In the rows, 128 means zero.
Each row has a class, written after it.
141 157 132 153 146 134 160 110 146 137 132 128 116 135 127 119 129 125 121 156 114 151 123 147 112 129 118 141 145 106 120 142 118 136 102 145 135 108 166 157 115 140 146 127 110 111 134 153 139 114 129 115 134 130 119 143
Nes
94 136 155 116 108 116 126 138 129 138 153 133 97 150 137 127 126 118 144 133 134 147 154 158 138 127 118 175 137 113 106 110 114 114 122 83 167 108 164 151 121 102 118 135 133 154 116 137 126 141 129 136 90 94 151 104
guma
151 115 147 162 133 128 147 123 145 115 132 78 125 138 121 122 143 109 111 135 104 145 141 116 114 96 142 148 134 98 104 110 102 152 115 188 134 145 104 129 133 143 185 115 118 149 132 121 146 118 120 138 125 132 141 106
memaf
172 134 110 191 95 160 133 115 150 118 123 69 71 106 141 105 128 110 73 154 179 170 117 119 128 160 121 115 106 134 134 157 100 97 142 121 124 147 109 157 135 137 146 132 131 113 125 143 99 142 130 112 156 108 124 133
Nes
128 110 129 96 140 108 112 140 135 150 130 160 134 107 126 162 114 117 169 145 108 105 166 105 134 129 138 115 148 138 130 144 107 137 140 132 150 103 128 162 127 101 94 124 141 169 123 120 121 125 137 150 120 156 131 120
soke
194 175 121 128 137 94 74 121 137 153 157 128 109 66 154 139 110 90 118 141 149 142 155 114 133 177 117 141 114 76 165 139 129 110 124 123 125 90 113 138 105 88 131 114 156 171 141 102 102 102 113 109 135 96 125 176
memaf
134 123 119 120 96 146 109 151 140 126 149 157 134 131 119 106 139 150 112 161 105 104 147 137 122 150 112 162 135 106 130 109 131 114 137 112 111 163 96 114 142 133 143 140 110 163 157 119 97 134 125 88 152 132 165 126
Pakor
171 197 147 145 151 87 157 131 140 122 137 117 109 75 89 154 200 75 139 144 149 83 156 81 137 121 155 143 126 139 133 124 161 172 136 202 150 92 119 120 97 126 101 113 135 140 109 127 139 154 129 166 119 83 131 157
memaf
129 141 152 140 138 127 126 120 116 140 133 135 125 84 146 128 148 124 101 101 128 133 126 89 122 119 98 115 137 171 90 120 106 138 110 102 145 133 120 117 100 113 150 102 129 131 126 125 129 120 127 130 106 137 125 127
bev
125 149 118 161 125 120 111 135 161 126 113 149 117 140 140 152 165 142 148 149 117 133 126 119 118 125 116 154 123 142 128 95 141 113 114 132 128 146 157 127 129 98 106 131 94 144 145 109 137 138 145 158 133 112 126 157
Pakor
139 92 165 137 110 110 123 101 139 134 125 139 157 90 135 121 120 106 137 109 97 141 125 136 146 169 140 118 127 129 123 96 158 129 104 103 129 132 154 113 119 117 138 122 144 121 113 138 115 126 125 100 103 132 134 99
bev
114 135 120 125 97 107 142 130 121 119 160 130 123 149 137 126 138 128 126 116 124 126 116 123 113 124 140 127 131 130 146 150 138 125 111 89 135 136 126 130 129 117 125 121 109 118 124 115 136 128 148 106 157 145 121 129
Futo
148 102 90 127 88 117 111 111 145 150 161 122 120 135 127 112 125 139 129 115 118 138 136 150 132 123 104 153 110 79 122 140 107 105 124 110 130 138 159 126 110 117 129 137 113 140 125 142 165 118 123 135 131 127 141 109
mil
112 167 163 163 178 111 139 126 145 116 147 89 100 176 68 132 45 130 117 154 131 111 133 120 92 137 117 127 125 114 84 96 159 153 121 225 110 123 183 136 136 95 114 151 176 137 168 102 73 87 103 100 100 89 128 104
memaf
44 146 78 144 127 119 122 162 111 159 122 112 144 115 130 135 132 113 154 119 112 137 133 174 128 112 104 154 125 139 130 136 140 135 116 135 115 157 131 90 143 139 74 113 126 148 82 207 123 92 130 164 137 138 126 111
mil
92 136 90 145 167 142 178 135 83 142 146 80 91 120 94 77 170 122 141 134 139 134 117 129 138 117 109 120 158 133 122 107 95 148 128 136 157 119 116 109 112 146 159 142 138 124 146 112 133 112 110 155 142 184 142 73
Futo
153 131 125 149 120 124 164 127 141 143 139 117 120 128 141 135 146 165 123 117 117 122 161 119 136 112 119 122 127 123 88 144 106 155 150 118 144 133 117 148 108 125 105 110 152 126 143 123 132 166 121 99 107 115 135 126
bev
129 129 137 127 112 132 114 149 151 153 154 112 129 99 126 112 111 116 154 118 101 129 135 141 117 116 164 117 125 134 116 119 156 114 93 153 131 98 180 139 119 134 124 124 120 116 140 109 117 118 122 149 89 129 119 127
Ruki
145 122 159 148 147 108 146 119 140 156 115 158 155 103 168 127 124 119 101 122 137 157 138 148 133 128 139 134 142 131 68 142 100 130 138 95 136 91 143 120 108 137 115 129 155 114 138 152 132 152 104 129 124 144 119 118
bev
191 145 108 125 132 128 135 117 142 147 114 67 132 167 144 107 128 138 134 108 154 117 128 132 146 92 175 86 127 147 143 107 119 102 109 70 116 152 158 97 98 106 147 171 87 97 108 116 172 114 122 129 160 166 142 130
Futo
94 120 132 92 159 115 138 140 150 117 97 124 44 113 98 108 141 79 101 146 122 107 163 126 133 150 129 117 128 106 139 121 111 94 122 123 166 90 103 104 122 110 150 122 108 151 109 132 106 109 142 167 141 121 117 162
Futo
102 149 129 102 127 113 106 173 108 169 155 115 115 84 185 111 146 98 102 115 172 127 138 189 114 123 108 161 141 140 112 95 75 122 127 59 138 144 147 125 157 93 69 163 108 165 128 73 129 116 139 133 117 135 103 131
Pakor
151 125 136 120 123 136 100 112 137 107 134 122 110 161 112 127 123 140 135 112 153 132 123 147 141 118 127 112 109 122 123 115 137 124 113 146 128 114 134 131 145 109 120 104 124 128 116 135 148 127 139 129 133 107 132 165
Ruki
100 146 143 127 134 158 123 126 127 122 133 154 148 121 140 113 81 127 150 112 108 135 123 124 142 130 114 105 159 129 128 113 110 137 160 117 147 109 131 155 151 115 100 128 144 133 110 108 120 141 129 105 105 131 115 95
lik
95 138 132 122 122 132 151 123 107 135 168 125 109 152 96 116 114 124 134 115 140 104 106 144 137 105 138 116 111 114 146 162 158 125 114 126 135 113 124 120 115 136 112 153 123 94 136 123 145 137 133 128 139 144 140 131
Nes
163 110 141 137 128 153 124 110 138 116 125 148 118 152 121 120 136 129 148 118 117 143 158 152 147 142 120 122 154 135 106 131 93 116 122 131 128 144 131 128 114 126 144 148 137 148 130 114 183 126 125 159 132 107 143 120
Ruki
96 136 102 96 151 103 129 152 98 145 123 172 129 147 120 116 195 115 153 125 125 138 149 120 87 110 144 135 152 152 38 157 112 133 121 228 168 173 128 142 124 107 121 145 100 154 161 118 201 132 132 175 113 107 133 104
Futo
94 155 132 157 129 152 135 133 90 128 131 139 119 140 142 128 118 135 140 128 101 128 107 131 137 108 127 109 130 137 139 146 98 128 124 121 117 156 125 120 154 130 148 127 107 130 125 137 157 126 136 129 110 168 144 134
soke
87 109 144 154 137 136 127 132 142 130 128 103 135 152 154 122 105 122 156 123 105 136 97 130 109 125 121 139 134 146 129 86 124 121 122 145 130 143 111 130 136 110 84 143 110 158 144 107 137 86 153 145 145 171 127 122
Ruki
154 139 138 148 107 112 154 124 106 137 144 118 140 138 112 131 144 140 149 122 145 133 137 149 129 124 117 124 153 121 113 120 111 146 160 142 138 116 139 165 118 101 120 148 180 122 144 109 129 166 121 77 103 81 139 106
guma
121 160 140 124 128 133 127 142 133 158 186 124 89 98 171 126 79 97 115 118 92 148 127 110 172 157 132 134 108 104 154 154 109 102 76 97 111 136 150 129 160 148 147 146 116 135 108 116 120 95 128 182 125 136 162 131
bev
137 132 125 137 146 139 156 140 128 133 128 160 92 120 128 123 129 116 145 156 118 117 135 148 130 132 142 133 134 117 149 135 119 138 142 131 136 141 131 164 162 136 158 120 119 117 148 107 138 120 133 144 98 98 111 143
soke
132 64 143 150 131 176 147 146 155 144 132 141 153 148 191 97 81 107 142 140 184 206 136 170 116 130 161 148 161 100 99 115 81 109 177 144 143 119 111 118 117 141 98 141 124 93 95 130 114 172 124 202 160 162 114 111
bev
138 124 113 110 140 139 181 134 150 127 170 146 129 106 150 102 142 121 131 151 147 122 113 105 103 145 127 179 152 117 116 115 147 143 153 141 148 97 113 143 126 122 154 117 162 175 150 140 84 131 121 129 143 142 141 138
Futo
190 104 159 148 151 104 168 111 125 151 98 119 115 181 143 119 91 114 122 153 112 160 182 134 123 145 157 106 126 141 117 100 120 100 125 117 128 134 165 120 121 161 135 120 107 109 114 140 116 118 89 102 91 129 111 163
bev
72 92 117 153 140 169 125 148 131 110 120 150 132 104 116 136 184 138 103 114 94 102 124 106 111 108 137 142 138 171 103 182 97 133 80 135 115 134 143 133 130 152 137 147 117 174 134 128 123 131 150 212 181 134 137 100
Pakor
143 88 130 151 103 100 129 112 117 146 117 113 129 131 118 130 140 111 107 112 139 154 122 135 124 154 121 133 127 103 140 156 127 133 85 140 122 140 141 138 115 142 184 130 140 108 131 148 148 127 118 131 152 112 105 135
Futo
151 95 138 139 122 135 128 141 146 100 147 110 131 133 94 142 124 143 122 137 118 107 125 116 104 137 124 138 139 90 139 154 111 122 128 161 137 119 122 134 108 143 135 132 126 121 134 102 167 149 139 128 126 118 111 167
Ruki
156 150 120 125 117 96 147 121 126 155 130 159 147 159 114 138 114 146 140 145 130 119 133 132 118 103 146 138 145 128 102 113 130 134 136 148 132 148 157 132 108 95 139 124 105 105 167 134 174 121 131 97 109 146 105 116
soke
120 121 146 147 141 152 134 122 145 127 125 144 119 105 133 146 153 137 124 129 124 183 125 132 135 120 123 148 131 107 93 130 129 129 123 125 143 121 142 140 106 150 134 105 147 148 134 134 115 137 129 144 127 128 122 110
soke
142 131 99 121 141 107 112 128 122 148 153 111 133 155 122 105 66 127 92 141 133 154 193 106 105 121 114 142 139 98 115 79 97 116 158 126 156 115 138 150 174 148 130 110 127 131 143 144 127 111 93 111 81 116 101 155
Pakor
128 137 157 140 147 148 141 131 123 99 147 89 113 148 135 92 152 106 105 117 108 157 102 102 131 127 124 105 138 106 119 121 125 126 149 183 124 125 119 116 96 152 155 149 113 167 148 98 158 137 94 161 117 141 119 163
Ruki
119 147 133 143 111 145 138 134 155 134 148 129 101 135 119 121 112 125 131 103 109 111 142 92 131 128 135 112 124 123 159 155 168 119 110 134 133 128 144 142 122 112 149 129 133 139 110 136 115 123 132 146 130 156 112 144
Ruki
116 137 99 114 102 154 94 163 111 140 125 153 164 101 137 132 94 104 129 139 148 138 104 120 123 154 125 129 150 130 117 139 109 117 133 152 121 125 132 138 114 124 138 145 144 144 150 137 135 126 148 128 119 113 124 131
bev
103 134 139 168 168 123 109 124 156 130 120 98 108 135 106 128 151 121 108 139 108 121 148 111 123 130 93 127 123 85 134 105 99 163 119 163 147 110 120 97 118 124 140 129 153 115 108 131 95 115 120 165 168 131 143 126
bev
147 135 109 125 146 143 146 129 120 123 156 115 118 114 80 131 113 136 157 132 121 132 133 136 140 122 134 146 159 130 131 105 125 134 114 100 138 137 128 126 118 132 99 125 143 136 156 103 136 92 136 125 133 84 128 103
soke
81 120 108 160 133 130 85 122 113 132 94 119 135 94 152 116 113 157 149 106 106 141 136 137 127 154 138 72 98 138 95 103 134 88 140 93 106 124 154 64 146 101 93 154 168 118 118 164 111 163 113 125 93 193 164 124
Pakor
138 123 152 120 132 127 118 138 121 121 122 127 118 144 87 157 94 168 111 153 148 127 133 110 112 122 105 154 124 104 118 102 142 119 123 152 131 136 139 155 173 129 124 138 132 166 134 124 109 100 148 83 110 140 140 96
memaf
110 139 135 129 113 120 127 125 122 125 129 137 107 161 122 123 148 132 132 148 135 82 132 108 128 120 106 113 123 141 137 127 113 134 128 131 143 131 131 153 93 118 126 114 117 176 126 130 126 120 120 146 137 117 123 149
lik
120 105 158 141 108 139 115 122 120 129 150 109 95 109 150 135 127 111 76 109 138 149 140 126 145 129 177 144 97 142 116 154 120 124 136 78 143 131 102 146 175 157 117 157 126 104 140 103 152 161 143 140 105 131 141 103
Nes
164 133 159 116 119 118 127 108 93 127 129 143 123 143 127 99 136 126 104 80 133 118 135 141 98 111 116 127 129 147 112 149 115 139 150 137 114 120 114 120 132 112 130 152 111 127 134 128 183 136 115 100 136 137 123 109
Ruki
117 126 129 104 121 132 143 130 93 135 96 103 111 152 110 118 117 122 149 113 141 133 111 135 127 122 124 100 117 125 140 108 153 129 123 127 108 112 151 151 107 137 141 155 117 138 136 143 131 124 118 117 131 157 126 119
Pakor
183 165 121 136 185 133 124 154 148 139 131 129 118 92 138 150 160 94 86 153 176 156 156 85 118 150 152 103 161 122 124 119 130 117 155 84 123 132 104 106 82 130 136 106 124 122 99 129 66 138 137 145 154 165 131 188
bev
75 146 137 98 135 129 126 149 118 129 130 152 121 109 104 142 131 111 120 119 119 127 147 123 127 152 139 161 135 128 109 142 164 138 110 179 147 100 129 147 144 106 113 150 147 169 140 129 128 139 137 119 108 139 110 134
Pakor
126 120 140 133 139 144 155 151 120 127 118 131 93 137 89 112 105 128 131 138 124 99 102 117 113 131 115 115 125 104 136 143 133 131 118 168 124 144 138 148 162 158 188 136 133 121 143 140 126 110 132 127 123 160 128 123
Ruki
147 130 128 154 96 127 139 153 160 116 134 124 125 127 123 157 125 121 91 146 153 125 121 77 126 136 127 169 120 130 126 138 155 118 122 141 132 153 149 148 139 136 129 135 137 172 130 117 119 139 137 112 113 98 94 137
memaf
123 102 124 111 100 173 114 178 142 118 130 128 169 95 132 102 112 118 104 113 112 127 83 146 131 142 116 163 169 154 101 131 131 153 95 79 107 133 172 122 134 147 140 141 114 141 158 120 101 146 128 79 130 108 94 110
Pakor
124 124 133 121 129 138 160 104 130 145 148 122 113 143 129 89 98 104 164 115 102 142 125 149 136 110 140 115 141 115 146 94 124 142 95 106 130 123 122 151 124 111 126 118 128 140 134 112 111 91 114 128 164 117 128 108
Nes
134 116 97 127 127 109 116 121 146 120 130 98 101 153 111 131 137 106 150 133 107 156 151 131 121 135 115 125 135 120 119 114 123 107 118 117 154 113 154 134 142 114 114 139 140 155 105 131 126 116 125 126 110 114 141 117
lik
129 148 126 106 66 160 128 147 87 117 151 99 160 132 140 128 162 161 98 123 134 94 132 145 96 115 131 168 142 141 114 101 107 139 111 111 114 153 123 72 76 100 199 135 130 141 148 129 126 137 143 80 139 120 132 140
Pakor
156 165 126 166 80 152 133 125 95 164 148 130 154 104 106 122 154 108 113 156 153 87 125 127 141 103 117 172 147 159 148 116 59 136 125 179 124 139 143 139 138 141 155 165 116 178 123 140 158 105 136 148 159 160 161 77
mil
96 149 131 107 139 134 111 138 91 138 126 142 138 134 143 130 127 112 140 114 129 125 110 144 136 121 110 120 137 128 131 163 131 140 139 138 134 138 134 137 120 116 155 122 136 180 128 150 125 116 125 118 118 173 131 93
lik
135 169 141 121 130 109 133 176 121 121 125 93 105 137 127 134 111 96 157 129 86 153 139 90 141 141 121 123 158 142 168 143 125 128 133 105 133 137 174 132 123 143 103 152 103 142 101 113 127 137 108 131 110 107 105 107
guma
126 120 151 44 136 166 123 149 137 93 153 110 123 127 166 114 96 142 109 128 148 138 136 144 110 121 117 172 110 104 103 125 110 136 143 92 176 113 97 93 103 175 126 115 145 130 118 107 144 122 115 96 137 100 93 134
Nes
135 141 167 136 117 116 130 112 152 129 129 136 119 108 115 111 127 93 118 144 87 135 131 121 144 161 150 133 148 106 131 129 119 117 131 132 139 131 132 119 105 119 116 171 91 95 143 118 143 133 140 148 162 99 136 79
Nes
105 127 133 125 125 113 110 147 111 127 137 105 133 129 150 123 137 122 107 104 114 138 125 146 148 141 133 111 136 136 119 163 124 152 148 105 129 140 132 114 129 113 107 150 116 109 137 119 145 146 137 121 112 144 119 93
bev
112 153 134 157 163 146 137 130 136 135 96 125 99 143 112 137 123 73 134 114 137 112 102 72 123 132 166 184 85 126 136 60 158 125 93 75 131 127 116 105 124 138 119 144 143 150 110 119 134 129 111 116 162 124 147 143
Ruki
148 137 138 115 133 142 115 122 143 137 150 152 112 135 148 108 119 125 144 134 130 120 140 150 134 146 120 107 124 135 92 159 123 158 135 122 127 129 154 128 101 146 155 138 149 101 148 129 127 120 115 129 130 142 143 109
soke
88 112 110 100 121 89 132 152 114 124 115 151 120 121 122 152 176 139 135 169 131 83 127 114 117 146 110 126 104 122 123 97 131 123 155 132 116 130 134 133 123 148 113 138 109 140 134 134 140 151 137 162 111 124 141 154
Pakor
144 112 137 144 140 59 123 126 108 124 131 111 126 166 88 125 162 117 74 141 137 163 152 115 117 135 145 93 171 128 105 138 116 152 70 112 104 130 103 131 150 115 165 132 120 102 118 140 128 93 104 126 180 159 105 139
memaf
134 129 143 128 146 116 171 125 124 119 112 79 119 135 138 145 112 154 153 145 103 133 151 149 126 112 117 129 138 123 120 97 101 138 117 165 134 108 129 116 111 122 141 115 133 139 124 119 158 97 129 121 91 135 106 138
memaf
93 143 157 94 140 115 133 136 110 121 125 198 92 119 110 115 137 110 127 129 142 134 139 132 96 153 121 116 153 114 133 101 129 111 150 107 132 48 123 136 130 130 104 182 146 111 121 112 136 129 148 153 129 129 120 166
guma
131 132 123 140 121 122 168 124 102 152 147 127 88 148 100 107 144 151 164 116 169 153 124 123 106 131 109 138 112 102 100 84 155 147 100 164 128 161 164 138 138 125 143 156 167 115 132 121 134 142 94 136 131 162 136 102
Pakor
127 116 131 152 118 140 109 170 152 78 124 192 91 125 138 94 177 140 131 121 127 166 109 80 115 129 108 98 147 130 102 170 180 127 139 14 156 131 140 110 108 171 108 97 124 138 155 110 105 182 100 133 115 117 78 176
memaf
131 118 134 106 125 120 131 119 171 99 124 120 116 110 135 144 109 135 70 103 115 92 113 80 133 100 138 80 113 165 114 129 150 100 147 67 109 125 148 109 102 108 140 110 104 136 130 147 118 116 150 142 98 110 99 170
soke
137 116 89 120 123 116 142 124 137 150 131 102 130 96 124 117 108 117 149 119 123 140 140 130 126 118 107 122 129 111 88 108 83 112 117 127 119 105 151 140 97 122 102 111 119 154 107 154 145 149 109 123 121 158 146 113
Pakor
125 127 119 142 142 130 111 128 115 102 98 90 80 149 146 159 175 97 194 99 133 156 139 145 118 136 120 71 120 165 143 158 137 124 129 139 152 158 123 112 102 76 101 117 151 156 83 91 117 137 151 132 127 137 116 140
lik
174 156 107 129 134 142 127 145 144 140 128 126 132 121 140 110 134 121 179 134 121 115 132 133 132 120 115 96 163 178 131 115 128 136 144 129 116 165 106 111 102 119 138 136 119 130 136 100 137 112 114 135 129 152 136 118
lik
95 112 116 102 142 125 122 126 134 132 170 146 129 103 122 117 95 114 154 113 127 151 107 135 99 143 112 131 140 80 127 108 178 118 145 99 152 100 153 127 125 121 104 121 115 72 119 158 123 121 159 136 74 111 124 159
soke
162 133 126 145 160 124 92 142 154 129 133 69 130 98 121 131 131 116 158 128 122 121 147 133 108 125 144 134 122 131 121 116 127 138 100 96 153 121 138 107 109 153 128 116 148 108 120 119 147 107 109 129 118 137 139 132
Ruki
119 111 139 114 138 165 116 123 97 114 135 109 127 120 128 129 136 186 117 101 104 142 123 141 155 116 118 126 158 132 118 110 87 131 127 87 115 127 148 97 119 145 172 140 121 106 149 145 146 108 171 178 120 113 158 88
guma
119 139 169 61 171 128 109 133 141 168 130 146 100 58 172 96 138 126 98 81 119 110 132 127 91 155 119 128 109 118 111 149 154 113 73 133 140 113 111 149 113 96 154 183 102 113 144 92 133 61 147 145 145 132 105 169
Pakor
120 160 123 117 121 109 122 143 138 128 148 126 144 110 124 125 113 115 151 111 114 129 133 136 145 135 136 96 161 131 122 145 128 123 112 120 151 129 161 135 125 106 90 151 132 124 148 104 153 118 146 126 125 137 97 126
Pakor
122 115 92 118 143 130 132 165 116 140 100 151 125 90 148 152 118 111 102 119 68 166 120 128 119 130 141 176 159 136 160 203 144 117 150 109 112 117 125 139 156 148 158 147 131 166 218 141 119 78 152 164 133 80 69 93
soke
133 114 146 120 112 152 99 106 151 148 124 124 96 112 115 103 50 166 84 100 158 133 113 86 167 135 68 112 125 103 122 72 130 142 162 96 138 73 150 140 139 139 133 126 150 98 148 157 100 135 128 132 98 153 99 122
lik
133 128 135 99 117 157 128 159 151 125 119 160 111 165 168 95 117 148 150 131 154 167 120 134 100 146 65 124 143 133 94 163 128 131 133 137 151 152 154 141 81 131 131 145 126 106 130 123 112 112 115 144 164 79 84 107
bev
120 127 136 137 103 150 126 118 114 131 169 87 146 133 131 101 126 135 175 102 114 167 110 184 160 113 156 124 138 124 124 138 150 152 118 168 146 139 127 161 150 100 99 116 112 129 123 122 138 120 136 99 115 147 139 84
mil
130 133 117 143 125 177 109 145 131 134 146 102 136 149 136 113 110 166 143 105 96 144 122 107 115 107 107 124 137 119 111 135 106 131 116 157 140 112 146 131 136 103 144 120 132 117 126 108 108 147 118 95 122 121 129 124
Ruki
116 136 140 132 116 131 131 144 141 129 149 126 102 146 99 118 138 104 107 125 143 88 117 136 151 111 147 98 132 115 120 153 146 133 115 123 128 128 138 149 117 128 172 149 137 139 146 112 142 152 111 150 90 122 130 173
lik
166 141 107 133 172 143 156 100 151 129 147 135 130 129 145 122 135 154 135 129 124 133 148 136 148 112 126 127 128 125 105 124 109 130 161 109 129 118 144 114 99 124 99 109 134 136 122 129 132 132 113 127 136 120 136 121
soke
95 143 79 109 109 158 127 163 111 140 96 99 98 193 132 133 171 150 153 136 156 166 142 187 122 100 121 148 130 160 105 115 159 143 117 120 119 71 137 115 104 120 94 162 137 133 144 122 95 113 151 102 157 123 117 105
memaf
133 141 112 110 130 137 142 164 113 107 147 112 162 96 139 124 131 122 141 124 121 107 93 124 135 141 152 139 158 157 140 132 137 128 127 92 114 142 133 103 111 92 110 133 105 139 134 101 126 155 127 97 130 117 107 137
Pakor
142 128 148 114 124 149 128 167 162 117 161 120 171 87 162 112 111 139 123 126 105 126 114 121 164 144 128 127 180 123 162 165 128 136 144 113 140 133 105 132 144 105 112 161 121 143 119 101 130 135 129 132 130 141 107 130
bev
145 129 141 111 146 120 115 134 85 144 120 112 98 129 147 115 149 110 110 111 107 151 121 103 123 156 125 114 131 130 136 183 120 111 109 135 132 114 127 140 95 115 183 135 91 131 144 138 123 118 133 111 123 127 126 157
guma
103 113 134 188 94 115 117 135 143 117 111 140 156 148 146 108 124 140 57 132 122 151 117 173 162 141 140 96 148 146 104 150 85 146 140 54 79 135 148 125 114 169 73 150 121 118 161 116 161 149 110 124 167 161 77 98
bev
132 145 123 134 147 157 152 147 93 151 131 85 120 147 125 125 123 123 146 125 156 123 88 112 149 128 140 153 133 123 149 129 124 156 132 189 132 127 149 152 107 138 138 149 122 130 157 134 127 124 154 146 139 119 127 119
guma
113 137 134 131 103 144 150 125 124 120 145 123 138 101 142 107 119 148 130 130 106 89 108 187 103 94 156 159 102 130 111 98 129 103 126 114 99 99 151 101 118 124 141 139 116 160 166 123 145 138 126 99 94 165 168 116
Pakor
149 117 122 130 182 121 114 98 134 125 133 107 140 73 124 118 86 124 147 132 134 127 110 147 143 144 175 93 113 110 136 111 143 130 148 150 113 141 101 151 149 119 97 98 110 100 138 137 156 115 137 140 104 130 144 128
Nes
99 130 142 126 142 147 146 111 122 142 150 89 122 142 152 104 128 161 142 124 114 118 127 119 159 143 115 114 125 161 116 124 116 118 88 147 157 135 125 147 108 102 123 142 122 145 128 98 132 95 123 122 124 118 140 135
Futo
98 181 155 95 108 128 118 161 126 124 138 140 145 110 162 154 153 104 149 140 111 126 123 145 156 148 137 121 139 130 117 137 134 143 130 122 142 136 157 118 107 119 121 141 140 158 117 123 114 129 161 116 122 153 150 90
bev
